Below is a small trained network, with its code and all its weights. Each question gives an input and a target symbol and asks what happens when units are switched off, that is, made to give their printed mean instead of their output.

import numpy as np


def w(rows, s, z=0):
    codes = np.array(rows[::2]) - 128.0
    scale = np.full(codes.shape[1], s)
    scale[-1] = z or s
    return codes * scale


def f(y):
    return np.maximum(y, 0)


def softmax(a):
    e = np.exp(a - a.max(-1, keepdims=True))
    return e / e.sum(-1, keepdims=True)


def log_softmax(a):
    a = a - a.max(-1, keepdims=True)
    return a - np.log(np.exp(a).sum(-1, keepdims=True))


def net(x, mask):
    ids = ['ΘΞΩβεημτφψ'.index(c) for c in x.split()]
    T = len(ids)
    res = E[ids] + P[:T]
    q, k, v = (res @ M[0].T for M in (Q, K, V))
    z = softmax(np.where(np.tri(T) > 0, q @ k.T / 4**0.5, -1e9)) @ v
    res = res + np.where(mask[0], z, O[0][:, -1]) @ O[0][:, :-1]
    y = f(res @ A[0][:, :-1].T + A[0][:, -1])
    res = res + np.where(mask[1:17], y, B[0][:, -1]) @ B[0][:, :-1]
    return log_softmax(res[-1] @ U[:, :-1].T + U[:, -1])


Q, K, V, O, A, B = {}, {}, {}, {}, {}, {}
E = w([
[254,64,240],'Θ',
[145,153,190],'Ξ',
[204,95,140],'Ω',
[36,248,135],'β',
[116,159,146],'ε',
[27,241,66],'η',
[90,187,92],'μ',
[73,206,204],'τ',
[131,149,122],'φ',
[92,183,88],'ψ',
],0.0043)
P = w([
[112,98,107],'0',
[171,180,174],'1',
[45,89,170],'2',
[171,185,188],'3',
[138,103,76],'4',
[102,148,254],'5',
[100,93,125],'6',
[205,208,142],'7',
[175,117,53],'8',
[110,152,165],'9',
[130,101,120],'10',
[220,212,103],'11',
],0.017)
Q[0] = w([
[104,228,193],'h0',
[172,215,123],'h0',
[255,160,60],'h0',
[35,35,160],'h0',
],0.0086)
K[0] = w([
[77,26,77],'h0',
[158,89,10],'h0',
[194,154,83],'h0',
[59,135,242],'h0',
],0.012)
V[0] = w([
[56,248,69],'h0',
[55,191,185],'h0',
[97,121,17],'h0',
[66,166,72],'h0',
],0.011)
O[0] = w([
[232,62,149,34],'h0',
[208,111,64,191],'h0',
[123,49,188,4],'h0',
[208,11,147,62],'h0',
],0.011,0.0021)
A[0] = w([
[147,83,96,255],'n0',
[163,101,141,134],'n1',
[213,134,137,9],'n2',
[70,145,168,155],'n3',
[210,153,124,172],'n4',
[96,172,170,116],'n5',
[95,125,201,114],'n6',
[65,126,95,187],'n7',
[193,134,135,164],'n8',
[212,144,124,180],'n9',
[97,76,216,138],'n10',
[97,128,192,125],'n11',
[76,145,172,62],'n12',
[123,135,39,120],'n13',
[103,10,109,168],'n14',
[96,160,179,158],'n15',
],0.012,0.007)
B[0] = w([
[84,101,63,235],'n0',
[80,117,126,172],'n1',
[94,102,11,160],'n2',
[157,123,86,226],'n3',
[86,164,155,252],'n4',
[165,142,83,226],'n5',
[181,77,133,199],'n6',
[63,96,124,234],'n7',
[90,144,158,218],'n8',
[69,150,150,253],'n9',
[134,50,132,198],'n10',
[182,84,133,200],'n11',
[133,120,42,175],'n12',
[145,61,160,234],'n13',
[153,197,79,173],'n14',
[178,122,150,243],'n15',
],0.011,0.0061)
U = w([
[183,206,82,77],'Θ',
[202,65,108,52],'Ξ',
[163,98,172,124],'Ω',
[75,249,145,160],'β',
[125,63,170,32],'ε',
[129,60,166,38],'η',
[90,48,65,159],'μ',
[52,151,128,171],'τ',
[144,138,176,124],'φ',
[156,206,181,255],'ψ',
],0.011,0.0035)

Each question gives the input, a string of symbols that net reads in full, and the target symbol t.
The units are the heads (4 rows each of Q, K, V and O) and the neurons (one row each of A and B). Each row of codes is followed by its name. A weight is (code - 128) times the scale printed after its matrix; where a second scale follows, it is the last column's (O, A, B and U).
mask holds one flag per unit, heads first, then neurons. A switched-off unit (its flag False) gives its mean, the last column of its rows in O or B, instead of its output. The means were averaged over made-up inputs and are rounded, as every weight is.
A unit's drop is (log p(t) with every unit on - log p(t) with that unit switched off) / (log p(t) with every unit on - log p(t) with every unit switched off).
The circuit of an input: a set's keep is (log p(t) with only the set's units on - log p(t) with every unit switched off) / (log p(t) with every unit on - log p(t) with every unit switched off). Starting from the 12 units with the biggest drops (on a tie, the unit counted first), units are removed one at a time, each time the one whose removal leaves the highest keep (on an exact tie, the one counted first), for as long as the keep stays at least 0.8.
circuit, biggest first: the units of the circuit, biggest drop first
k most important neurons: the k neurons with the biggest drops, biggest first
drop of u: that unit's drop, to one decimal
input Ω η η μ Θ β, target μ: circuit, biggest first -> h0; n2
input τ Ξ Θ Θ Ξ, target τ: circuit, biggest first -> h0; n7
input φ Θ μ β β Θ β Ξ τ τ τ φ, target β: circuit, biggest first -> n4; n9
input Θ Ω Ξ η φ Ω, target ψ: most important neuron -> n0
input ψ β β Ξ, target η: circuit, biggest first -> h0; n10
input η μ φ Ξ, target μ: circuit, biggest first -> h0; n2; n1
input τ Θ η Ξ μ Ω, target μ: 2 most important neurons -> n2; n10
input β Ξ η Ξ β μ, target μ: 3 most important neurons -> n2; n10; n0
input Ξ φ μ β ψ β Ω ψ Ξ Ξ Ξ φ, target ψ: 2 most important neurons -> n7; n0
input ψ β τ ψ β Ξ Θ ψ Ξ, target τ: 2 most important neurons -> n9; n4
input Ω φ τ Ω, target Ξ: 2 most important neurons -> n6; n11
input Ω Ξ ε μ, target Ξ: drop of n2 -> 0.0
input Θ τ Θ φ Θ β, target Θ: drop of h0 -> 0.9
input ε Ω Ξ η μ η φ μ Ξ Ξ β ε, target ψ: drop of n0 -> 0.2
input Θ β β Ξ, target Θ: most important neuron -> n5
input η Θ ε ε, target μ: 2 most important neurons -> n2; n10
